Each row comes from the steps of one walk. Every step used is in the known rows, and no mark comes twice. Write the walk behind each row, first mark first.
Each row is shifted at random along 8 fixed directions that mean nothing.
Known rows:
bulos riripep zodek paniz lazi neruv tevap: [-2.58 -1.79  1.34  3.66  1.13  1.45 -3.22 -1.16 -0.75  3.75 -3.38 -2.00
  0.30 -0.14  3.00 -1.63  2.47  0.29  1.81 -1.39 -3.42 -3.15 -1.88  1.08
  0.71 -2.51  1.11  0.47  0.44  2.06  0.90 -2.03  3.59  0.24  1.38 -2.30
  2.59  1.90 -0.95  1.59 -0.32]
neruv riripep zodek kaso: [ 0.82  1.40 -1.83  3.32 -0.98  1.04 -0.41 -0.37 -5.69 -0.53  2.31  1.06
  1.92 -0.49  1.40  0.54  0.51 -0.42  1.98 -1.26 -3.01 -1.77 -0.99  0.06
 -0.65 -2.33  1.91  1.36 -0.78  1.41 -0.75 -1.87  1.83  4.62  2.43  1.10
  1.37  0.60  1.09 -0.34  1.14]
neruv tevap paniz zodek: [ 0.29  0.42 -1.01  1.38 -0.81 -0.52 -2.52  0.05 -0.31  1.41  0.62  0.10
  1.33  2.26 -1.75  0.38  1.52  1.05 -0.58 -1.02 -3.20  2.16 -0.35  1.44
 -3.63  0.57 -2.19  0.58  1.25 -1.98  1.11  1.32 -0.73  0.05  0.67 -0.24
 -0.09  1.22 -1.69  1.13  0.24]
lazi neruv zodek paniz kaso: [ 0.19 -2.32 -0.14  2.48  0.21  1.82 -3.52 -0.06  0.96  3.10 -2.77 -1.38
  1.03  1.16  3.58  0.62  1.98  3.62  0.79 -1.43 -1.15 -0.77 -1.05  2.93
 -0.18  1.04 -1.87  0.78  3.25  0.07  1.45  2.06  1.60  1.28  1.10 -0.40
  2.79  3.74 -0.42 -0.98  1.95]
zodek kaso riripep paniz lazi neruv tevap: [-0.58  0.26 -0.10 -0.15 -0.88 -0.51 -3.60 -3.61 -2.11  1.38 -2.38 -0.57
 -0.14 -0.10 -1.20 -3.52 -0.29  1.43  1.31  0.78 -0.70 -0.12  0.51  0.05
 -1.29 -0.05 -0.57 -0.12 -2.84  1.25  0.36 -0.01  6.37  2.37 -0.66  0.25
 -0.74 -2.34 -2.74 -0.20 -0.78]
kaso zodek paniz lazi: [-0.75 -0.20 -0.18  2.03  1.55 -0.01 -2.67  0.81 -0.49  3.51  0.32  0.40
  1.15  0.62  1.48  1.03  1.99  1.56  2.21 -1.69 -3.13  0.00 -0.95  1.95
  1.37 -0.42 -0.31  0.87  1.99 -1.86  0.68 -1.01  0.09  2.70  2.71 -0.59
  2.86  2.23  0.24 -0.07  2.91]
riripep zodek paniz lazi neruv tevap bulos maka: [ 3.22 -0.65 -3.25  0.82 -0.94  2.86 -1.05 -2.91 -1.03  3.40 -5.97  0.73
  5.72 -0.16 -2.51 -2.33  0.38 -1.67 -1.64 -0.85 -2.38 -3.31  1.65  0.47
 -0.73 -0.30 -0.41 -0.20 -1.55  1.70  0.24  1.53  1.27  4.01  2.44  2.45
  0.59  1.69 -2.30  1.85  0.43]
lazi paniz kaso riripep: [ 0.25 -2.43 -0.25 -1.20  0.09  0.66 -0.77 -4.05 -0.30  0.75 -0.42 -1.23
 -1.25 -0.60  1.56 -0.26 -0.90 -1.20 -1.50  1.68  0.45  1.00  1.84 -1.21
 -1.81 -0.49  1.98  0.69 -2.69  4.35 -0.72 -1.00  5.21 -0.04 -1.50  0.37
 -0.56  0.28 -0.73 -0.95 -4.30]
bulos tevap neruv zodek kaso riripep paniz lazi: [-0.01 -1.33  1.35  0.91  0.26  0.33 -6.41 -1.22 -1.08  3.32 -0.58 -2.89
 -2.34  0.60 -1.97 -3.74  1.03  2.60  4.74  0.03 -1.86  0.77 -0.10  1.24
 -1.67 -0.65 -2.07  1.06 -0.11 -0.63 -1.97 -0.04  4.33 -1.38 -1.90 -1.09
  1.69  0.66 -2.75 -4.85 -1.39]
bulos neruv tevap paniz zodek kaso: [ 0.20  0.94  0.30  1.52 -0.66  0.44 -3.99 -0.91 -2.23  0.94  0.92 -1.68
 -1.10 -0.13 -0.04 -1.71  0.52  1.08  0.30 -1.69 -3.36  0.93 -0.44  2.27
 -3.48 -1.36 -0.62  1.28 -0.31  0.49 -1.04  2.17  0.89  0.91  1.75  0.47
  1.59  0.83 -2.15 -0.75 -0.28]
kaso zodek paniz lazi neruv tevap: [-1.06 -0.97  1.34  2.87 -1.27 -0.86 -3.75  0.75 -0.23  1.14 -1.86 -1.31
  0.72  0.34  0.40 -2.70  2.10  2.44  1.54 -0.19 -0.77  2.48  0.12  0.56
 -0.45  1.27 -2.93 -2.16 -0.53 -0.16  1.94  2.95  4.84 -1.44 -0.41  0.61
  0.58  0.97 -1.60  1.49 -0.58]
maka bulos neruv tevap paniz: [ 1.27  0.37  1.30 -0.16 -0.34  1.63 -2.77 -1.89  0.42  2.34 -3.49  0.14
 -0.71 -2.56 -0.54 -1.29  1.19  2.31 -0.18 -3.13 -0.84 -0.39 -0.19  2.83
 -1.46 -0.72 -1.10  2.31  0.98  2.06 -1.15  2.79  0.94  0.30  1.21  1.02
  2.09  1.37 -3.90  0.24  0.58]
neruv riripep paniz zodek: [ 0.50 -1.28 -4.94  2.30  0.23 -0.36 -1.04 -0.97 -2.74  3.74 -1.76 -0.42
  0.46  0.24  0.45  1.34  2.60  1.10  2.53 -1.81 -0.64 -0.76 -1.43  2.20
 -1.91 -2.33  1.30  0.45  1.31  0.90 -0.20 -3.24  3.05  3.41 -0.67 -0.39
  1.01  1.65 -1.18  2.41 -0.69]
kaso riripep zodek paniz lazi: [-0.14  1.07  0.29  2.19 -0.47 -1.61 -2.42 -0.70 -0.92 -0.44  2.08 -0.75
 -0.09  0.52 -0.47 -1.10  2.54  2.37  2.59 -1.55 -0.28  2.22 -0.93  0.90
 -0.11  1.63 -2.89 -1.45  1.20 -1.80  1.85 -1.59  3.22  1.43 -1.72 -0.34
  0.27  0.05 -1.69 -1.71 -0.96]
maka riripep zodek kaso paniz lazi neruv tevap bulos: [ 1.35  0.18  0.64  0.05 -0.23  1.58 -4.24 -2.76  1.80  3.07 -2.89  0.44
  0.78 -0.51 -3.52 -2.86  0.26  2.90  1.73 -1.61  1.40  1.39  2.65  2.34
 -1.81  2.48 -2.41  1.93  1.00  1.51 -0.77  3.09  5.05 -1.23 -1.03  1.55
  2.82  0.61 -3.63 -0.41 -1.53]
riripep kaso zodek paniz lazi neruv tevap bulos: [-1.35 -0.12 -0.80  1.87 -1.73  0.02 -5.49  1.17  4.76  0.66 -2.79 -2.94
  0.61  1.68 -0.21 -4.29  2.51  2.63  0.47 -2.34 -0.44 -3.00 -0.07 -0.18
 -1.20  3.52 -2.95 -0.17  1.02 -0.80  2.63 -1.27  5.35 -2.06 -2.21 -0.91
 -1.52  2.72 -2.56  2.03 -2.86]
lazi neruv riripep zodek paniz kaso: [-1.08 -0.12 -1.17  1.94  0.00 -0.15 -3.94 -0.87  2.57  2.05 -1.87 -0.27
  1.27  2.89  3.51 -0.26  2.23  2.16 -0.03 -2.24 -1.80 -7.84 -2.08  2.59
 -0.15  2.75 -1.43  1.70  1.28 -1.70  2.77 -2.18  1.25  2.78  1.10 -1.94
  0.56  1.56 -0.51 -0.17  1.60]
tevap bulos riripep paniz lazi: [-0.43 -1.81 -0.39  0.50 -1.84  4.30 -5.40 -0.11  1.19  2.40 -2.54 -1.62
  1.22  0.08 -3.78 -0.93 -0.57 -0.56 -1.43  0.42 -5.83 -3.24  1.88  0.04
 -0.20  1.66 -0.96  1.80 -0.26  0.45 -1.95 -3.48 -0.93 -0.74  0.91 -0.17
  1.90  0.84 -3.18 -2.94 -0.14]
neruv zodek kaso paniz lazi: [ 0.31  1.04  2.13  1.02  0.28  0.50 -4.52  0.22 -1.63  2.63  1.04  0.20
  0.54  0.37 -0.79 -0.97 -0.26  1.65  2.59 -0.72 -3.88  1.96  0.10  2.57
  0.24 -0.17 -0.65  2.51  1.41 -0.69 -0.05  1.26  0.95  1.96  0.63  0.33
  2.70  1.47  0.14 -0.76  2.00]
lazi zodek kaso paniz: [ 2.44 -0.24  1.36  0.79  2.40 -0.66  0.87 -1.22 -2.74  2.31  1.07  1.13
  0.54  0.13 -0.90  0.79  0.67 -0.07  2.62 -0.93  1.89  1.98  1.18  0.36
 -3.08 -0.48  0.43 -0.87 -0.56  1.43 -0.20  2.31  2.39  1.52  0.88  1.46
  0.60 -0.69 -0.79  1.27 -1.16]
tevap bulos maka riripep kaso zodek: [ 1.88  0.89 -6.94 -0.81 -2.88  2.21 -1.43 -2.78 -1.63  2.24  2.38  1.65
  0.62  0.67  0.17 -0.78 -0.07 -1.35  0.89 -3.27 -1.26 -0.07  1.27 -0.98
  0.77  0.32 -0.96  0.99 -1.43  2.25 -1.92 -2.19  1.00  3.71  2.09  2.76
  1.99  0.64 -1.77 -1.27 -0.85]
maka riripep kaso zodek paniz lazi: [ 0.07  1.86 -3.31 -1.82 -2.05 -0.21 -4.98 -2.13  3.40  2.37 -0.03 -0.58
  0.26  1.01 -1.80 -2.40 -1.28  0.39 -1.43 -1.34 -0.15  0.23  2.06  0.02
  3.12  4.01 -1.99  1.69 -2.54  1.18  0.42 -3.04  2.90  0.19 -2.09  1.01
  2.03 -0.60 -1.86 -1.65 -2.19]
bulos neruv tevap paniz: [-1.66  0.27  1.17  2.49 -0.15  1.64 -2.14  0.15 -3.51  1.21 -0.79 -1.13
 -1.12 -1.42  2.00 -0.44  2.56  0.74  2.73 -2.45 -3.52 -0.29 -2.41  1.83
 -2.95 -3.43  0.09  1.04  1.16  0.97 -0.56  2.21  1.02  1.55  3.06 -0.44
  1.18  0.57 -1.38  0.40  1.78]
bulos tevap paniz zodek kaso: [ 0.60 -0.34 -0.79 -0.73 -1.49 -0.44 -2.91 -2.14 -3.54  0.23  3.93 -0.92
 -1.88  0.03 -3.95 -3.34 -0.15  0.34  0.86 -0.69 -1.07  4.08  0.88  1.40
 -2.57 -0.90 -1.32  1.26 -2.23  0.23 -1.68  2.04  1.04 -0.01  0.47  1.89
  2.38 -1.59 -2.69 -2.06 -2.14]
maka bulos tevap neruv: [ 1.52 -1.65 -0.84 -0.80  1.39 -0.69 -0.09 -1.22 -0.12  3.59 -2.42  0.19
 -0.98 -0.59 -0.72 -1.78  1.42  1.58  1.51 -2.65  0.19 -3.20 -0.84  1.49
 -0.11 -0.84  0.46  1.29 -0.08  0.24 -1.03  1.00 -0.15 -1.11  0.82 -0.33
  1.23  1.05 -2.00 -0.38 -1.21]
maka riripep zodek kaso paniz: [-1.80  2.81  1.14  2.31  0.40  2.95 -3.14  0.10  2.50  1.47  2.27 -0.96
 -2.34 -0.74  1.93 -1.12  1.23  1.40  2.57 -2.31 -0.75 -0.45  0.17  1.09
  0.77  0.18  0.43  3.39 -0.15  2.66 -1.08 -0.32  2.18 -1.41  0.12 -1.54
  3.64  1.62  0.64 -3.02 -1.68]
riripep zodek kaso paniz lazi neruv: [-0.93  1.15  1.22  0.01  1.55  0.59 -1.91 -1.96  0.74  1.91 -0.28  0.02
 -0.22  0.01  1.02 -3.33  0.30  0.65  2.40 -1.26  0.59 -5.06  0.09  2.35
  0.98 -0.99  0.94  2.64  0.30 -0.15  0.24  0.19  2.94  1.49  0.33 -0.75
  2.02 -0.42  0.49  1.80 -0.38]
maka riripep kaso zodek paniz: [-1.59  1.89 -2.34 -1.41 -2.09  2.39 -3.53 -3.69  2.02  1.23  1.58 -0.55
 -1.33 -0.13  0.69 -2.65 -1.13 -0.64  0.06 -1.56  1.47  1.47  1.46 -1.15
  3.34  0.52 -0.05  3.12 -3.92  4.83 -1.69 -1.82  3.97  0.37 -0.21  1.36
  3.56 -0.93 -1.20 -1.84 -2.43]
zodek paniz lazi neruv: [ 1.12 -3.20 -0.28  1.61  3.68 -1.02 -2.03  2.40 -0.99  2.32 -4.69 -1.28
  2.03  1.17 -0.41  1.13  2.01  1.59  0.95 -0.01  0.71 -1.67 -0.04  1.17
 -1.53  1.50 -0.84 -1.94  2.01 -2.59  1.49  1.84  0.31 -0.57  1.71 -0.99
  0.82  1.12 -1.12  0.60  1.25]
tevap bulos neruv riripep zodek paniz: [ 1.05  0.11 -0.26 -0.04 -0.17  2.13 -4.09 -2.19  1.43  0.89 -2.76 -1.06
  1.66  1.02 -1.10 -1.66 -0.61 -1.48 -0.43 -1.05 -1.27 -6.10  0.50  0.09
 -0.99  0.97  0.23  2.94 -1.94  1.30 -1.81 -1.32 -0.37  2.21  2.30  0.50
  0.84  0.82 -2.86 -0.66  0.26]
bulos maka riripep paniz lazi neruv: [ 0.67 -1.41 -4.02 -2.01 -0.43  0.48 -3.16 -2.59 -1.38  4.33 -3.54  0.78
  0.54  0.49 -2.57 -1.71 -0.34 -1.31  0.51 -0.81 -0.95 -3.81  0.66  1.48
  1.43  1.02 -1.38 -0.81 -2.63  0.15 -0.26 -0.24  0.57  2.73  1.68  0.52
  1.73 -2.53 -2.68 -0.68  0.91]
maka riripep zodek paniz lazi: [ 1.87  1.09 -2.80  0.18  0.34  1.38 -2.48 -0.78  1.83  3.49 -2.62  0.21
  3.83  1.00 -2.31  0.82 -1.23 -1.09 -2.57 -0.21 -3.04 -2.43  2.05  0.02
  2.01  2.87 -0.07  1.70 -1.91  0.29  0.22 -1.90 -1.70  1.41  1.11  0.02
  2.42  0.88 -0.33 -1.79  0.38]
bulos neruv riripep paniz zodek: [-1.96 -0.81 -1.57  1.70 -0.31  2.21 -4.34 -2.02 -2.69  2.43 -0.72 -1.41
 -1.73 -0.99  2.14 -0.63  1.72  1.15  3.09 -2.03 -2.40 -2.67 -1.50  2.55
 -0.20 -2.85 -0.30  1.85 -0.18  1.03 -2.89 -1.08  1.04  2.04  1.31 -0.29
  3.77 -0.32 -2.06 -0.67  1.62]
riripep zodek kaso paniz: [ 1.75  3.31  0.33  0.27 -0.17 -1.60  0.01 -1.32  1.79 -0.60  1.31 -0.02
 -1.15  0.37 -1.01 -2.83  0.94  1.11  1.40 -1.75  3.02 -1.02  0.61  1.56
 -1.62  1.09 -0.13  0.43  0.19  0.80  1.02 -0.60  3.91  1.06 -2.90  0.47
 -0.88  0.79 -0.28  0.95 -3.53]
lazi neruv zodek paniz: [ 0.58 -1.58  0.39 -1.90 -0.60  0.56 -2.49 -3.35  1.56  1.74 -3.19 -1.25
  1.33  1.92 -0.69 -3.18 -2.43 -1.79 -1.14  1.62  1.75 -1.10  0.77 -0.52
  1.47 -0.02  0.87  1.82 -3.56  3.14  0.43  1.78  2.25  1.14  0.61  0.69
  0.30 -0.13 -1.14  2.60 -1.25]
kaso zodek paniz lazi neruv: [-0.48 -1.44 -2.08  0.76 -1.56  1.12 -1.45 -1.73 -1.23  2.72 -1.51 -1.17
  1.76 -0.53  1.25 -2.96 -0.70 -0.92  0.01  0.76 -0.60 -0.58  1.09 -0.07
  2.50 -1.26  1.38  0.65 -3.24  2.98  0.48  0.82  4.11  1.75  1.26  1.55
  1.71  0.01  0.00  2.68 -1.72]
tevap bulos neruv riripep kaso: [-0.96 -0.17 -2.65  1.46 -2.19  3.53 -3.96 -0.36 -2.43 -0.61 -0.64 -1.82
 -0.18 -1.50  1.91 -1.19  1.07  0.88  1.67 -2.90 -2.58 -3.88 -0.92  0.15
 -0.83 -0.50 -0.63  2.37  0.56  1.62 -2.20 -1.68  1.42  1.44  1.13  0.93
  1.39  0.07 -2.25 -1.49  0.61]
zodek kaso paniz lazi: [-0.84  1.15  3.13  0.24  0.60 -0.90 -3.29  0.38 -1.92  0.27  1.78 -0.05
 -1.61 -0.89 -2.11 -2.13  0.47  1.73  2.83 -0.80 -0.79  2.48  0.24  2.36
 -0.68  0.30 -0.91  0.57  0.47 -0.75 -0.07  1.54  2.68 -0.02 -0.46  0.57
  1.77 -1.05 -0.91 -1.46 -0.14]
paniz lazi neruv riripep zodek kaso: [ 2.32 -1.55 -0.64  1.51 -0.05 -0.55 -2.43 -0.09 -1.95  0.21 -2.28 -0.84
  1.63 -0.74 -1.22 -1.75 -0.42  1.01  0.74  0.94  2.23 -1.48  1.77  0.93
 -1.07  0.85 -0.71 -0.77  0.13  0.17 -0.28  0.22  4.95 -0.75 -2.28  1.43
  0.88  0.05 -1.20  0.41 -1.90]

Write each row's walk:
[ 0.85  0.11 -3.25  2.10 -2.73  1.15 -3.32 -2.14 -0.92  4.18 -0.29  1.66
  1.83  3.42  0.96  1.05  1.51  1.05 -0.35 -2.27 -8.15 -3.83  0.14  0.52
 -3.31  1.41 -1.22  0.72  0.63 -0.55 -0.10 -4.27  0.16  5.09  3.36  0.48
  0.37  3.14 -2.32 -0.85  1.89] => neruv tevap bulos riripep paniz kaso zodek
[ 0.46  0.38 -1.42  1.28 -0.71 -1.52 -3.56 -1.89 -5.01  2.41  0.51 -2.61
 -1.87 -0.10  1.37 -2.69 -0.33 -0.21  4.01 -1.02 -3.68 -1.94 -1.68  0.52
 -0.85 -2.91  2.13  0.14 -1.98  1.55 -0.40 -3.50  4.77  5.64  0.06 -0.59
 -0.43  0.46 -1.09  0.21 -1.38] => bulos neruv zodek kaso riripep paniz lazi
[-2.92 -1.83 -1.03  2.76 -5.12  2.79 -3.77 -2.96 -1.60  2.12  0.49 -1.40
 -1.55  0.91  2.72 -3.83  1.36  0.26  1.62 -1.49 -4.96 -2.92 -0.45 -0.50
 -1.86 -1.56 -0.06  0.44 -2.21  4.05 -0.61 -2.25  6.24  1.50  1.51  0.64
  0.81  1.40 -2.48  0.89 -2.81] => lazi neruv tevap bulos riripep paniz kaso zodek
[ 0.46  0.05 -5.82  1.27  0.72  1.84 -3.66 -2.07  1.17  6.55 -5.24  0.19
  3.17  0.57  2.96  0.57  1.44  2.45 -0.17 -2.44 -1.85 -1.50  0.87  1.08
  1.72  1.37 -0.71  2.12  0.42  1.63  0.83 -0.84  3.18  2.40  1.47  0.04
  3.52  1.92 -1.01  0.84  1.66] => maka riripep kaso zodek paniz lazi neruv tevap
[ 0.46 -2.19 -0.29  1.48  0.41  2.78 -2.14 -2.08 -2.37  2.97 -0.92 -1.77
  0.05 -0.52  0.05 -3.17 -0.39 -1.44  2.14 -0.31 -1.02 -3.15  1.73  0.22
 -1.35 -2.52  3.09  2.22 -0.79  3.87 -2.03 -1.33  4.62  0.24  1.34  0.55
  2.61  1.17 -1.49  1.45 -4.16] => tevap bulos riripep zodek kaso paniz lazi neruv
[-0.41 -2.04 -1.26  1.05 -0.68 -0.73 -3.83 -0.07 -2.74  2.74 -0.89 -0.60
  0.44  0.46 -1.41 -3.76  1.44 -0.75  1.99 -2.19 -3.47 -7.02 -1.26  0.40
 -0.66 -0.92  0.30  2.39 -2.28 -0.79  0.56 -1.33  1.37  0.14  1.67 -1.09
  0.89 -0.45 -2.33  2.73 -1.62] => maka bulos tevap paniz lazi neruv riripep zodek
[ 3.03 -0.36  0.07 -1.99  0.09 -2.08 -4.72 -2.65 -1.00  2.07 -1.17 -0.81
  0.91  3.67 -4.67 -2.72 -2.74 -0.86  1.19  2.16 -0.21 -1.39  1.69 -0.46
 -2.44  1.25 -0.47  0.48 -2.40 -1.01 -0.97 -1.15  3.44  1.43 -1.36  0.40
 -1.66 -0.68 -2.48 -1.77 -2.25] => tevap neruv zodek kaso riripep paniz lazi
[ 1.49  0.16  0.70 -0.94  0.44  1.03 -5.02 -1.03  0.98  3.12 -3.80  0.68
  2.09  1.44 -2.97 -3.25 -0.54 -0.08 -0.66 -0.02 -3.23 -2.54  2.00  1.31
 -2.40  2.39 -1.83  0.94 -1.45 -0.87  0.10  3.38  0.36  0.82  2.34  0.81
 -0.19  0.30 -2.89 -0.44  1.07] => zodek kaso paniz lazi neruv tevap bulos maka
[ 0.05 -1.04  0.38  1.43 -0.52  1.47 -4.83 -0.95  1.16  4.07 -3.82 -1.81
  0.58 -1.82 -2.09 -4.18  1.45  1.12  1.13 -2.21 -2.12 -4.32 -0.34  1.88
  1.75 -0.26 -0.02  3.09 -1.98  2.13 -0.96 -0.94  3.00 -2.17 -1.14 -0.34
  3.03  1.67 -2.71 -1.62 -2.76] => maka bulos tevap neruv riripep zodek paniz lazi
[ 4.32 -1.06 -3.96 -1.19  0.39 -5.33 -0.85 -2.83 -5.74  1.86  3.67 -0.04
 -1.93  1.96 -3.45 -2.17  0.02  0.13  1.23 -1.53  0.42  3.64  0.75 -0.75
 -4.85 -0.31  0.85 -0.46 -3.73  0.33 -0.39 -0.52  2.61  2.17  0.57  1.32
 -0.86 -0.53 -4.15  0.52 -5.59] => maka bulos tevap paniz zodek kaso riripep
[-1.48  2.09  2.21  1.93 -0.49  1.60 -2.62 -2.37 -0.66  1.49 -0.83  0.53
  0.33 -1.59  1.01 -3.72  1.79  2.92  2.93 -2.09 -1.05 -0.95 -0.28  3.18
  0.30 -1.15 -1.28  1.91  1.06  0.80  0.60  2.55  4.84  1.35 -0.31  0.48
  2.64 -0.18 -0.42  1.23  0.87] => riripep zodek kaso paniz lazi neruv tevap
[-1.57 -0.03 -2.48  2.47 -0.93  3.53 -5.35  0.65  1.80  2.87 -2.84 -1.81
  2.19  1.20  2.29 -3.32  2.07 -0.62  0.30 -2.27 -4.85 -5.49 -0.21 -1.08
  0.27  0.06 -0.87  1.01 -1.16  0.55  0.53 -1.13  1.97  0.83  2.70 -0.80
  0.66  3.06 -1.02  0.60  0.10] => riripep kaso zodek paniz lazi neruv tevap bulos maka
[ 1.09 -0.79  0.68  1.58 -0.98 -0.38 -4.27 -1.39 -0.89  1.66 -0.95 -0.03
 -0.47  0.40 -1.16 -2.76  2.69  2.99  1.78 -3.56 -1.13 -3.46 -0.85  2.34
 -1.48  1.78 -2.81  0.93 -0.73 -0.10 -0.63  0.68  2.28 -0.98 -0.09  0.87
  2.68  1.22 -3.48 -3.94 -1.44] => maka bulos tevap neruv riripep zodek paniz kaso
[ 0.39 -0.06 -3.44  1.49 -1.09  0.59 -4.72 -0.17 -2.89  2.18 -1.02 -0.53
  3.08  1.94 -0.16 -1.23  0.45 -0.39  1.33 -0.82 -2.53 -3.01  0.26 -0.12
 -0.19  0.34 -0.38  1.56 -1.54  0.10 -0.47 -1.76  3.26  1.58  1.07  1.34
  1.21  0.05 -0.91 -0.63 -0.43] => tevap neruv riripep kaso zodek paniz lazi
[ 0.58 -1.98 -2.57  0.50  2.77  0.17 -3.26 -3.30 -0.12  6.97 -5.28  0.17
  0.95  0.54  3.78 -0.90  1.26  0.83  0.49 -3.11 -1.37 -4.54 -0.10  0.47
  1.56 -1.87  2.49  2.32 -0.15  3.04 -0.37 -3.92  4.06  2.15  2.29 -0.87
  3.47  2.94 -2.39  3.49 -0.58] => maka bulos riripep kaso zodek paniz lazi neruv tevap
[-1.46 -0.67  3.89  2.48  0.10  1.42 -4.36 -1.41 -4.04  3.43  1.81 -1.98
 -1.71 -2.69  1.49 -2.48 -0.15 -1.06  2.48 -1.90 -5.57 -0.32 -0.94 -0.97
 -1.40 -3.76  2.22  1.81 -3.94  4.04 -1.16  0.14  4.23  0.53  2.78 -0.77
  1.42 -0.23 -2.60  0.18 -2.64] => maka bulos neruv tevap paniz lazi zodek kaso riripep
[ 0.16 -1.71 -2.92  0.58  4.31  1.19 -1.97 -2.99 -2.56  5.38 -3.83  2.05
  1.19  3.27  3.31  2.19  3.76  2.14  3.82 -4.27 -1.82 -4.75 -1.64  1.67
 -3.95 -1.27  0.21  2.66  4.71 -1.03 -0.53 -1.09  0.06  4.10  5.30 -1.42
  2.05  1.27 -2.85  2.51  4.05] => lazi neruv tevap bulos riripep kaso paniz
[ 2.87 -0.46  1.08  0.06  0.52 -1.53 -4.71  0.54 -0.46  4.54 -1.83 -1.17
 -0.09  0.96 -3.16 -4.08 -0.24  1.45  1.83 -1.43 -3.36 -1.90  0.81  1.59
 -1.13  1.04 -0.16  2.10 -1.66 -0.11 -0.39  1.93  1.23 -1.77 -0.52  0.02
  1.10  2.43 -1.85 -0.77 -2.72] => maka bulos tevap neruv zodek kaso paniz lazi
[-0.58 -1.77 -2.16  0.18 -2.32 -0.34 -2.99 -3.17 -2.37  2.49 -2.16  0.59
  0.85  3.85 -0.45 -1.47  0.69 -0.40 -0.31 -1.68 -5.81 -7.05 -1.24  0.16
 -3.78  1.13 -0.26 -0.14 -1.43 -0.14  1.19 -2.95  1.33  4.60  3.53 -0.33
 -1.67 -0.30 -3.39  1.29  0.51] => lazi neruv tevap bulos riripep paniz kaso
[-0.87 -3.24  1.14  1.63  1.42 -1.77 -4.45  1.77 -6.14  2.37  1.50 -2.14
 -1.27  1.88 -0.97 -2.86  1.10 -0.47  5.01 -0.88 -4.06 -1.68 -2.32  0.74
 -2.95 -2.97  0.75  0.70 -0.18 -2.23  0.46  1.31  1.46  1.14  3.49 -1.56
  1.12  0.32 -0.72  1.22  0.43] => bulos tevap paniz lazi neruv zodek kaso
[ 3.90 -0.57 -8.18 -0.61  1.58  0.98 -0.42 -1.76 -3.40  4.39 -0.40  0.73
  1.51  2.34 -1.11  1.18  0.51 -2.49  1.13 -2.51  0.02  0.42  2.47 -1.21
 -3.56 -0.49  0.98  0.31 -1.37  1.79 -2.66 -0.71 -0.35  1.90  1.98  1.76
  1.89  1.27 -1.97  0.36 -3.03] => tevap bulos maka riripep kaso paniz zodek
[ 1.74 -1.12  3.53  0.79 -1.25 -0.81 -3.59 -0.15 -0.82  2.22 -1.58 -0.53
  0.40 -1.77 -3.68 -2.09  0.77  0.85  0.06 -2.46 -2.35 -0.14  0.52  1.31
 -2.45  1.50 -3.33 -1.56 -0.79 -0.03  0.72  2.77  1.53 -1.78 -0.66  1.38
  0.07 -0.49 -4.69  1.73 -1.70] => maka bulos neruv tevap paniz lazi zodek
[-0.52  0.32 -4.62 -0.96 -1.80  3.10 -4.00 -4.42  0.74  3.66 -1.87  0.30
  1.13  1.85  1.13 -3.42 -0.31 -2.41 -0.02 -2.39 -1.42 -2.83  0.78 -1.98
  0.85 -0.13  0.26  2.36 -4.90  4.66 -1.07 -0.35  3.05  2.98  4.00  1.20
  1.67  0.33 -2.61  0.51 -1.01] => lazi neruv tevap bulos maka riripep kaso zodek paniz
[ 0.71 -0.59 -0.28  1.62 -0.13  0.25 -3.00 -0.61 -2.73  3.34  1.52  0.75
  0.36  0.07 -0.02 -0.06  2.08  1.05  1.73 -4.24 -4.00 -2.11  0.07  0.37
  0.22  1.63 -2.05 -0.19  0.22  0.27  0.62 -2.64  0.67  0.15  0.25  0.36
  2.34 -0.65 -2.83  0.81 -1.40] => maka bulos riripep kaso paniz lazi zodek
